Below is a small trained network, with its code and all its weights. Each question gives an input and a class and asks what happens when units are switched off, that is, made to give their printed mean instead of their output.

import numpy as np


def w(rows, s, z=0):
    codes = np.array(rows[::2]) - 128.0
    scale = np.full(codes.shape[1], s)
    scale[-1] = z or s
    return codes * scale


def f(y):
    return np.maximum(y, 0)


def log_softmax(a):
    a = a - a.max(-1, keepdims=True)
    return a - np.log(np.exp(a).sum(-1, keepdims=True))


def net(x, mask):
    res = np.array(x, float).reshape(1, 7) / 4 @ E
    y = f(res @ A[0][:, :-1].T + A[0][:, -1])
    res = res + np.where(mask, y, B[0][:, -1]) @ B[0][:, :-1]
    return log_softmax(res[-1] @ U[:, :-1].T + U[:, -1])


A, B = {}, {}
E = w([
[129,91,146,122],'x0',
[188,186,149,171],'x1',
[158,141,134,183],'x2',
[9,207,125,142],'x3',
[121,105,187,211],'x4',
[154,197,244,55],'x5',
[165,217,69,145],'x6',
],0.011)
A[0] = w([
[136,209,118,171,189],'N1',
[58,119,97,113,148],'N2',
[163,118,183,18,163],'N3',
[118,147,64,115,174],'N4',
[164,97,121,232,238],'N5',
[111,60,86,248,242],'N6',
[35,58,137,97,223],'N7',
[148,151,90,112,129],'N8',
[143,161,157,152,118],'N9',
[145,152,71,116,160],'N10',
[153,221,136,115,254],'N11',
[148,128,175,110,224],'N12',
],0.014,0.0033)
B[0] = w([
[66,149,119,229,202],'N1',
[79,136,84,91,185],'N2',
[223,212,200,61,232],'N3',
[135,168,16,105,175],'N4',
[189,15,135,183,214],'N5',
[96,2,96,102,249],'N6',
[63,141,143,51,226],'N7',
[131,166,83,163,159],'N8',
[103,117,236,189,169],'N9',
[169,138,22,146,171],'N10',
[131,211,162,208,224],'N11',
[194,119,222,110,188],'N12',
],0.008,0.015)
U = w([
[227,156,172,76,125],'0',
[131,16,121,171,145],'1',
[116,155,173,245,4],'2',
[165,170,36,181,90],'3',
[72,128,106,81,247],'4',
],0.012,0.0022)

Each question gives the input, the list of numbers given to net, and the class t.
The units are the neurons (one row each of A and B). Each row of codes is followed by its name. A weight is (code - 128) times the scale printed after its matrix; where a second scale follows, it is the last column's (A, B and U).
mask holds one flag per neuron, in row order. A switched-off neuron (its flag False) gives its mean, the last column of its row in B, instead of its output. The means were averaged over made-up inputs and are rounded, as every weight is.
A unit's drop is (log p(t) with every unit on - log p(t) with that unit switched off) / (log p(t) with every unit on - log p(t) with every unit switched off).
The circuit of an input: a set's keep is (log p(t) with only the set's units on - log p(t) with every unit switched off) / (log p(t) with every unit on - log p(t) with every unit switched off). Starting from all 12 units, units are removed one at a time, each time the one whose removal leaves the highest keep (on an exact tie, the one counted first), for as long as the keep stays at least 0.8.
circuit, biggest first: the units of the circuit, biggest drop first
unit that matters most: the unit with the biggest drop
k most important neurons: the k neurons with the biggest drops, biggest first
drop when u is switched off: that unit's drop, to one decimal
input [-5,6,-7,0,-3,3,3], class 2: unit that matters most	N11
input [-6,-1,-6,-3,8,-2,8], class 1: circuit, biggest first	(N5, N6)
input [0,4,-4,-2,7,1,-2], class 1: circuit, biggest first	(N3, N11)
input [-3,-7,-8,-2,-3,-2,6], class 3: 3 most important neurons	(N10, N4, N6)
input [7,1,0,-6,7,2,3], class 1: 3 most important neurons	(N5, N3, N11)
input [8,6,5,7,-3,-1,-8], class 4: 2 most important neurons	(N5, N7)
input [2,6,3,-6,2,8,8], class 2: 2 most important neurons	(N1, N11)
input [-5,-5,8,-1,6,0,7], class 1: 2 most important neurons	(N6, N5)
input [-4,5,-6,8,-8,4,2], class 3: 2 most important neurons	(N4, N10)
input [2,4,-3,0,-1,6,6], class 2: drop when N1 is switched off	0.3
input [-5,1,1,-8,4,-2,4], class 1: drop when N1 is switched off	0.0
input [-8,-7,-4,7,-8,3,3], class 3: drop when N10 is switched off	0.3
input [-6,-2,-4,3,2,5,-6], class 0: drop when N3 is switched off	0.4
input [2,-6,5,5,1,-3,-8], class 4: unit that matters most	N7
